Below is a small trained network, with its code and all its weights. Each question gives an input and a class and asks what happens when units are switched off, that is, made to give their printed mean instead of their output.

import numpy as np


def w(rows, s, z=0):
    codes = np.array(rows[::2]) - 128.0
    scale = np.full(codes.shape[1], s)
    scale[-1] = z or s
    return codes * scale


def f(y):
    return y / 2 * (1 + np.tanh(0.7978845608 * (y + 0.044715 * y**3)))


def log_softmax(a):
    a = a - a.max(-1, keepdims=True)
    return a - np.log(np.exp(a).sum(-1, keepdims=True))


def net(x, mask):
    res = np.array(x, float).reshape(1, 8) / 4 @ E
    y = f(res @ A[0][:, :-1].T + A[0][:, -1])
    res = res + np.where(mask, y, B[0][:, -1]) @ B[0][:, :-1]
    return log_softmax(res[-1] @ U[:, :-1].T + U[:, -1])


A, B = {}, {}
E = w([
[87,170,235,217,254,208,47,176,234,21],'x0',
[132,121,143,134,135,115,136,135,141,143],'x1',
[130,131,109,139,111,158,108,131,113,123],'x2',
[240,176,154,46,212,89,32,159,47,163],'x3',
[126,133,127,133,120,163,109,106,121,138],'x4',
[124,151,110,135,134,146,141,109,87,107],'x5',
[136,119,100,131,134,105,141,169,142,118],'x6',
[99,215,119,44,163,208,191,243,179,207],'x7',
],0.0079)
A[0] = w([
[154,86,91,121,81,118,167,89,95,126,49],'neuron 1',
[92,116,112,140,110,139,164,138,158,161,162],'neuron 2',
[138,176,207,125,166,126,78,181,162,97,200],'neuron 3',
[192,90,112,72,77,71,100,114,114,208,217],'neuron 4',
[95,99,64,102,43,133,183,131,114,255,253],'neuron 5',
[59,143,127,170,90,168,183,141,160,153,176],'neuron 6',
[82,148,113,139,105,159,169,143,150,132,83],'neuron 7',
[70,144,145,178,181,169,102,138,172,83,94],'neuron 8',
[183,84,142,177,171,91,66,101,93,110,115],'neuron 9',
[77,44,111,235,64,107,148,59,156,78,124],'neuron 10',
],0.0096,0.0055)
B[0] = w([
[108,37,156,112,97,64,92,165,136,89,169],'neuron 1',
[64,162,207,76,108,173,177,196,109,98,155],'neuron 2',
[114,153,116,248,250,186,126,127,138,130,207],'neuron 3',
[147,134,34,98,119,57,138,69,24,208,225],'neuron 4',
[141,174,121,53,49,60,255,128,60,147,248],'neuron 5',
[26,102,141,82,99,190,168,197,165,102,174],'neuron 6',
[51,85,187,81,59,145,72,199,169,29,146],'neuron 7',
[69,98,173,151,171,213,30,170,194,71,191],'neuron 8',
[233,88,203,187,151,121,51,78,90,94,186],'neuron 9',
[152,253,5,232,180,194,228,73,125,189,222],'neuron 10',
],0.0074,0.017)
U = w([
[177,214,31,121,133,116,241,108,56,238,254],'0',
[143,245,95,209,245,201,105,156,212,152,166],'1',
[238,20,119,74,58,7,72,54,17,125,93],'2',
[238,14,248,203,203,122,21,99,142,36,25],'3',
[93,88,185,2,9,63,217,169,106,136,44],'4',
[13,62,244,128,145,175,52,218,184,40,58],'5',
],0.0065,0.0047)

Each question gives the input, the list of numbers given to net, and the class t.
The units are the neurons (one row each of A and B). Each row of codes is followed by its name. A weight is (code - 128) times the scale printed after its matrix; where a second scale follows, it is the last column's (A, B and U).
mask holds one flag per neuron, in row order. A switched-off neuron (its flag False) gives its mean, the last column of its row in B, instead of its output. The means were averaged over made-up inputs and are rounded, as every weight is.
A unit's drop is (log p(t) with every unit on - log p(t) with that unit switched off) / (log p(t) with every unit on - log p(t) with every unit switched off).
The circuit of an input: a set's keep is (log p(t) with only the set's units on - log p(t) with every unit switched off) / (log p(t) with every unit on - log p(t) with every unit switched off). Starting from all 10 units, units are removed one at a time, each time the one whose removal leaves the highest keep (on an exact tie, the one counted first), for as long as the keep stays at least 0.8.
units of the circuit, in order: the units of the circuit, biggest drop first
k most important neurons: the k neurons with the biggest drops, biggest first
drop of u: that unit's drop, to one decimal
input [8,3,4,-1,4,-7,3,-8], class 1: units of the circuit, in order : [neuron 10]
input [-7,4,2,3,-4,0,5,0], class 2: 4 most important neurons : [neuron 10; neuron 1; neuron 3; neuron 4]
input [0,-1,-8,-5,6,-4,-2,1], class 4: units of the circuit, in order : [neuron 3; neuron 6]
input [8,7,-7,-8,-3,-8,6,1], class 5: 2 most important neurons : [neuron 8; neuron 6]
input [-1,-6,0,-8,2,0,-5,1], class 4: 3 most important neurons : [neuron 7; neuron 6; neuron 3]
input [1,-3,-2,-5,-3,-4,5,-7], class 1: units of the circuit, in order : [neuron 5; neuron 10]
input [1,-8,2,8,-1,-5,3,-2], class 3: units of the circuit, in order : [neuron 5; neuron 9]
input [-4,0,3,2,8,5,-5,-6], class 2: 2 most important neurons : [neuron 1; neuron 9]
input [1,1,6,1,6,3,6,-1], class 3: units of the circuit, in order : [neuron 10; neuron 5]
input [2,-3,4,-4,8,7,2,-8], class 1: 2 most important neurons : [neuron 10; neuron 5]
input [-5,0,-5,5,7,-5,7,-1], class 2: 2 most important neurons : [neuron 10; neuron 3]
input [-5,-4,0,2,-8,4,8,-7], class 2: 2 most important neurons : [neuron 1; neuron 9]
input [-7,1,7,2,-7,-7,-6,0], class 2: 2 most important neurons : [neuron 10; neuron 1]
input [7,0,2,-3,1,1,4,1], class 5: units of the circuit, in order : [neuron 8]
input [1,-7,3,4,-4,-8,6,-5], class 3: 2 most important neurons : [neuron 5; neuron 9]
input [5,-4,1,6,5,8,3,-3], class 3: 2 most important neurons : [neuron 10; neuron 9]
input [2,-8,-3,0,8,6,5,-1], class 1: 3 most important neurons : [neuron 5; neuron 1; neuron 9]
input [1,-6,3,-2,8,8,-4,-7], class 1: 3 most important neurons : [neuron 10; neuron 5; neuron 4]
input [8,6,2,0,-6,-6,2,1], class 5: 2 most important neurons : [neuron 10; neuron 8]
input [0,7,7,4,2,7,6,-7], class 2: most important neuron : [neuron 8]
input [1,-5,-8,-2,4,-3,-2,3], class 5: 3 most important neurons : [neuron 10; neuron 4; neuron 5]
input [-4,2,0,2,-4,-5,-3,-3], class 2: drop of neuron 10 : 0.3
input [4,-7,-6,-2,-1,-1,5,-7], class 1: drop of neuron 10 : 3.7
input [-2,6,0,-2,-5,2,-8,4], class 4: drop of neuron 10 : 0.2
input [6,-4,-1,-4,0,5,-1,4], class 5: drop of neuron 2 : 0.0
